Moves between objects:
from | v f a y g d
dr | jn mc sd dm bc gj
lz | pb lf cg pp fb jq
rm | qt rz zf zz tg dt
tg | hb nj rm jp cr pz
lf | bn tt rf fb mg cg
lb | rf gq dm tt jq ct
zz | hj tg pz mb jp qt
cg | tt rf gq bn lz lb
pb | fb bn tt zf gf lf
dt | rz zf fb qt pz pp
fb | gf mg lz jr dt bn
jn | bc fq lc bb ct mc
ld | sd mb hj mc lc cr
bb | lb ct qz cg rf bc
cz | cg lb ct lf tt bb
mg | pp pb lf dt zf lz
hj | jp hb nj dh ld tg
gf | dt pp pb rm rz mg
fq | qz dr gj ct dm lc
dh | gj ld cr dr mc jp
mc | fq lc dh bc qz sd
bc | ct qz dr lb gq fq
rf | jq cz bb lz lf gq
cr | mb hj tg sd dh zz
qt | tg pz jr hj hb rz
mb | dh jp hb lc gj hj
bn | mg lz jq gf pp tt
nj | zz qt rz cr hj rm
ct | gq dm jn rf cz qz
pp | zf fb bn rz jr pb
lc | dr gj ld qz jn dh
jr | rm dt pp nj qt gf
qz | dm jn mc gq bb dr
sd | lc dh jp fq dr mb
hb | cr zz qt ld mb nj
rz | pz jr gf tg nj zf
dm | bb bc fq cz lb jn
jp | ld cr zz gj sd hb
pz | nj rm dt hb zz jr
tt | lz jq cz mg pb rf
gq | cz bb bc jq cg dm
jq | lf cg lb pb bn cz
gj | mc sd mb jn fq ld
zf | jr gf mg pz rm fb

The rows follow the links: the fewer symbols apart two objects are, the more alike their rows tend to be.

Each row is also shifted at random along 4 hidden directions that mean nothing.

Some objects, each with a row of numbers:
tg: -32   -6   28  -27    7   -1  -19   29  -35   26    5   44  -35  -14  -39    1   -9   14   16   25  -52  -10   -5   -8    4  -18   26  -24   16    6  -39  -23  -20  -12   26   13   39
dh: -20   39   35  -28  -14    2    2    8    3   28   30   30    2   -6  -21    3  -14   14   40  -26   24   19   -2   21  -16   23    6  -16   38    1  -39   20  -48   -7   -4  -31   -5
bn:  62  -17  -65   30  -13    0  -24  -40   27  -52  -26  -21   -1    8   14   42    1   -8  -12  -25   49  -14   12  -15   -3   -9  -38   14  -33  -24   50   -9   15  -21  -22   29  -29
lb: -48  -26  -21   14   27  -19    2    2   11   -3    5  -19   24   14   20   -2  -18  -11  -45  -24  -10   39  -18  -24   17   29    9   -7   -1   11  -27    0   -5   12   24  -23  -39
cz:  71  -24  -17   41    3  -13   15   -5   48  -57   -7  -44   35    5   39   -6    0    0  -45   -6   13   26  -39  -31   -1   17  -41    7  -11   -5  -16    1   12   -5   19    6  -31
lc:  18   39  -15   32   25   18    0   29   56    3   14   31   13  -17    2  -28   10  -11   33   33  -38   48   48   15  -76  -10   -8  -19   23   19   -8   48  -58   -3   -4  -22  -46
hj: -29    3   39  -19  -10    5   13   23   -6   16   12   36  -17  -11  -23  -11   15   25   49   32  -16   -8    2   27    1    7   -7   -6   15   -2   -3    3   -4  -23   15    4   41
tt: -82   -3  -11   12   23  -16   -2   -3    6  -23   -8  -17   16    8   23   -2    3  -18  -25  -10   24  -12   -9  -29  -14  -21   -3   19   -7  -16  -19  -17   33    3  -29    8  -33
cr: -12    3   51  -24  -38   -3   30   13  -21   23   11   17  -12   12  -19   -7   12   36   44   11   17  -11   -5   32   42   23   -8   -5   20    8   18   -2   -1  -22   21   -9   68
ct:  12   14    6   -2   14   -8   15   -5    8   -5   20  -26   29    5   17  -15  -34   -3  -42  -46   15   23  -44  -24   -9   16   10    1   14    8  -56    8  -16   36   -9  -37  -34
pp: -90  -23  -53   12    9   15  -42   -4   -6   -8   11    5  -12  -21   -8   43   -5  -46   17   10  -46   -9   25   -1  -46    2   -6   21  -28  -31  -31   12   17  -16    3   38  -34
sd: 108   18    4   -7  -46   -5   17  -19   27   10   16    9    8   15   -5   17    7   30   33  -25   48   26    0   35   25   52  -26   -4   15    8   34   26  -39  -27   22  -31   13
hb:  25   -9   36  -19  -36   -7   21    9  -16   13    1   18  -24   -2  -19    3    8   29   34   22   -8   -4  -16   12   30   21  -10   -7   11   -1    2  -11   -5  -29   37   12   70
bc:  40   17   -4   15    3    1   30  -20   23   -7   -4  -30   32    8   23  -33   -3    6  -17  -32   30   17  -14   18   -4    6  -10    2    9   22   14   28   -8   36  -16  -41  -18
pz:  31   -8  -27  -15   -6   28  -30  -18  -10   -6  -36   16  -45  -20  -43    4    0   12   23   10  -34  -38   18   10   -6  -40   -3  -21   -9    5   56  -10  -18   -9  -21   25   25
jq: -96  -38  -43   34   -5   -9    4  -34   30  -35   -3  -27   23   13   24   16    9   -8   -6  -31   29    2    2   10   10   32  -40   24  -32  -12   43   20   32  -13   -5    3  -27
mc:  -2   12    0   18    1   -5   20    6   18   34   22   14   23   11    5  -18   15  -10   24    7  -13   43   37   41    9   33    0   -8    8   23   32   46  -24    1   29  -39  -14

Complete each set of four: the symbols that take the first to the second take the third to the fourth, perhaps in another order.
Answers are names.
A  50    8   32  -28   20    9  -28   34  -32   10  -15   31  -36  -29  -33   -5  -18   14    3   43  -54  -14   -8  -32  -17  -47   30  -30   14    4  -49  -41  -18    1    0   29   35
B  36    2    0   -2   -2   22  -21   18   11  -15   -9   42  -28  -33  -36   -4   -3   22   26   40  -61   -6    4   -6  -45  -33  -20  -24   17   -4  -19   -5  -31  -21    5   33   21
C  21   15  -17  -12    6   32  -34    4  -16   -4  -29   20  -38  -34  -37   -6   -1    7   15   21  -44  -46    9   -4  -44  -65    4  -10   -4    2   11  -13  -10    4  -40   35   13
D pz

A  13  -27  -24  -22  -26   23  -21  -35  -34   17  -34   11  -39    1  -44   19    2   22   26  -15  -16  -29   21   26   50   -4   -6  -16  -22   19   87  -17   -8  -18   -4    6   47
B 145   28   30   18   -6  -19   35   21   21   15   12   -8   16   14   30  -30   15    3   -8   33   19   35    0    8   22    5    7   -6   14   21    8   11   -6   14   27  -16   12
C -52  -28   16  -24  -32  -18   35  -41  -42   43   29  -40   27   49   19   15  -19   15  -24  -88   59   19  -31   30   91   84   16   11   -3   29   14    3   11   30   28  -72    0
D fb

A  -9  -21  -10  -26  -40   21  -11  -39  -43   14  -18   -9  -33    0  -30   34    2   13   18  -15    4  -50    5   33   30    7   -7   13  -27   -3   44   -7   21   -4   -9   19   48
B -12   18   64  -25  -16    0   13   31   -7    9   18   26   -5  -15  -17  -17    5   26   32   13    4  -12  -21   14  -13    8   -7    0   35   -8  -41    7   -8  -15    4   -3   47
C  -9   49   33  -12   10   14    1   25   33    2    4   44   -5  -24  -18  -34    6   12   47   23   -4   -3   15    8  -67  -38   -1  -24   41    1  -23   20  -48   -8  -39   -8   -1
D jn

A  24   25   16   19   18   -2   44   -5   12   13   -5  -18   23   14   24  -52   18   -1  -18   -1   14   11    6   18   13   -8    9   -2    8   35   38   17   -2   40  -11  -41  -10
B -85  -17  -40   15   38   -3    1  -17   14    6    1   -4   31    7    4  -19  -14  -13  -19  -43  -24   34   11   -6   -2   15    6  -20   -5   31   12   18  -31   16   -5  -48  -61
C  20  -28  -32    7   -5  -17  -15  -34   -5  -18  -34  -20   -3   23   15   28    9   -6  -28  -23   59  -20   16  -19   57  -19   -3    5  -31   -1   77  -37   34   -6  -14   13   -2
D fb

A  34  -28  -38   36   -4   -8   10  -11   38  -37   -1  -33   31   14   28   -6  -12   -5  -39  -29    6   33  -29  -17   16   27  -25   -2  -13    0    0    8   -1    2   26  -11  -40
B  22   36   -2   17   36    7   24   -3   27    2   -8  -14   26    4   21  -59    3   -3  -29    5   -5   10    4   -4  -27  -37   15   -3   20   34   13   18  -15   46  -40  -32  -33
C -32  -33  -55   12    5   -6  -41  -32   -8   -3  -25   -2   -5   15    6   41    6  -22  -12  -11   11  -10   46   -8   28  -12    1   -4  -37   -1   72  -18   18  -15  -10   14  -22
D jq

A -33  -16  -21   29   37  -18    0   -8   13  -23  -43  -10    9   12   31  -20   23  -13  -28   16   20  -17   29  -22   15  -55    3   -7  -14   12   74  -23   33    2  -29    7  -15
B  34  -14  -54   36   14   -1  -10  -38   48  -56  -50  -25    8    5   30   -4   32   -7  -24    9   37  -22   31  -10   -3  -53  -34    1  -32   -2   98  -19   20   -6  -41   24  -23
C  52   40   40  -15   -7    0   11   14    6   19   -5   30   -4    5  -14  -24   15   24   25   10   26    0   23   11    9  -27   12  -26   35   25   38   -2  -39   -3  -20  -23   25
D dh

A -29  -21   11  -34  -23    8  -21   -1  -38   23   10   28  -35  -12  -41   30  -19   22   29  -11  -34   -7  -21   10   26   25   11   -7   -4   -2  -17  -20  -17  -23   35    5   40
B -16   32  -11   -3   -6   19   -2   -2   36   10    3   42   -1   -5  -26  -18   23   20   62    2    2    7   42   40  -31   -7  -17  -21   23   23   61   36  -56  -26  -21  -25   -9
C  55  -15    5  -36  -42   20  -22  -14  -16   -8    0    1  -33  -15  -40   41  -20   24   24  -23  -10  -22  -43    2    0   17  -16    3    0  -18  -30   -9  -12  -17   13   22   35
D mb

A  27    4   12  -12  -23   13  -10   20    8  -18    8   24  -20  -23  -28    4   -7   20   43   22  -42   -3  -27    8  -40   13  -24   -6   18  -20  -47    8  -21  -28   21   26   30
B  -4   31   22  -15   19   -6   -2   22   -5   39   -3   52   -4   -1  -20  -25   15   14   28   16   -5   17   52   21    6  -30   28  -38   27   34   52    1  -48   -4  -14  -33   11
C -93   -2    2    8   87  -20  -12   37  -11   26  -15   18   18    0   13  -47  -10  -25  -51   21  -59   41   24  -47    6  -55   62  -39    9   46  -10  -24  -19   39   -8  -37  -44
D lf

A  39    8   -1   12  -19   -5   16   -7   22   25   29   12   15   12    8    1   14    9   23   -7   11   42   22   40   16   53   -9   -5    8   13   26   43  -29  -14   36  -32   -5
B  56   41   57   11   30  -12   45   32  -11   31    4  -13   24   16   34  -68    7    1  -32   31   10   15   -7   -4   13  -27   38   -3   28   32  -10   -3   15   46   -3  -30    5
C   7  -20  -38   10    5   -6  -42   -3   -9  -10  -16    3  -13   -6    2   35    6  -36  -16   20  -18   -9   28  -22    2  -20    5    7  -35  -16   10  -21   26  -14   11   42  -17
D dt

A -57    0   22  -43   -2    9  -20    0  -71   38   -6   12  -32   -8  -32   10  -14   -5    1   -2  -21  -47   -3   -1   10  -27   40    6   -8    3  -17  -35   26   24  -17   19   42
B  10   -5  -10   11   18    0  -25   20  -30   -8  -17    4  -25  -16    0    4   12  -34  -18   67  -39  -30   22  -18  -16  -47   23    8  -25  -16  -13  -26   36   11    1   58   10
C -50  -38  -20   26    3  -23   18  -12   16  -23    3  -31   24   18   32    6   -2  -12  -34  -17   21   25  -27  -15   26   38  -20   10  -22   -6  -12    7   30   -5   26   -6  -23
D bb

A   2  -25  -48    6  -12  -13  -30  -32    5  -26  -19  -17   -1   11    8   48   -6  -10  -17  -31   42  -13   10  -19   11    5  -14   10  -28  -17   33  -21   17  -15  -13   22  -26
B -16    4   20  -42   17   17  -32    9  -52   22  -24   25  -44  -17  -34   -6   -1    3    3   14  -44  -47   12   -8   -2  -57   41  -16    2    7    6  -37    1   22  -29   25   32
C  70   43   15    5   17   -4    1   30   32   16   20   29   10   -6   -2  -17    4    2   20   22  -13   35   25    5  -32  -15    8  -22   30   15   -7   20  -50   -6    2  -22  -21
D bb

A  99  -17  -51   32    4    8  -35   -7   19  -47  -34  -11  -17  -10   11   25   15  -20  -19   39   -9  -10   22  -24  -19  -40  -20   13  -33  -21   26  -15   26  -10   -7   61  -18
B -43  -24   18  -29  -33   10   -5  -16  -64   24    9  -16  -25    8  -11   31   -2   -8    1   -4    4  -46   -3   16   41   14   14   28  -31  -22   -2  -17   50    4    8   32   46
C  -4   12   42    0   -1  -22   43    4  -26   56   20  -10   23   35   25  -35   18    3   -7    5   16   23   18   33   65   29   27    2    5   35   34   13   17   26   34  -49   20
D dm

A -66    4  -14   10  -31    6   17   -9   34   20   63    7   18    4   -3    9    4  -10   45  -37   -5   48   13   56  -24   93  -25   15    7   -3  -24   73  -38  -12   35  -45  -36
B  34   54   25   23   24   11   23   45   42   -3   35    8   29  -21   15  -42    3  -11    4   31  -32   32  -14   -1  -83  -11    2    5   35   -7  -94   41  -19   22   -5   -8  -46
C -44  -18  -36   -2    5   -8  -47   -5  -19    1    2    5  -13   -1   -1   51  -15  -31  -11   -4   -6   -3   14  -27   -3  -10   15   12  -30  -28  -20  -22   11   -7    1   28  -30
D fb

A  98   48   52  -28  -37   -2   21   12   19   -9   19    4    2   -3   -9    0  -17   31   27  -17   56    0  -34   -4  -18   13  -18    9   42  -19  -50    6  -35   -9  -10  -12   18
B  36   31   19   32   38   -8   40   25   16   23   -6   -1   27    6   26  -72   31  -10  -13   54  -23   18   46   16   -8  -31   20  -16   17   37   50   19   -5   33   -8  -30  -15
C -46   21   66  -36    0   -9   16   33  -29   36   12   40  -12    4  -20  -22    3   27   32   14    9  -11    3   14   15   -1   23  -11   37    7  -13  -18  -13   -5    0  -16   52
D mc

A  31   36   11   24   10    8   41    7   39   -4   18  -16   29    1   26  -52   10   -4  -10    3    4   16   -1   22  -33   10  -11   11   17   12   -9   44   -5   29  -12  -26  -24
B -39   23   57  -41  -32   -6   16    1  -21   35   32   23   -5    6  -22    7  -13   30   40  -33   45   -7  -16   30   22   39    6   -4   30   -1  -20    3  -22  -11    0  -26   39
C  59    7   -7   -2   13   28  -17    2  -20  -16  -42    5  -28  -25  -18  -18   20   -2   -2   56  -32  -52   17   -7  -29  -77    9    6  -12   -7   27  -29   28   12  -33   55   29
D lz

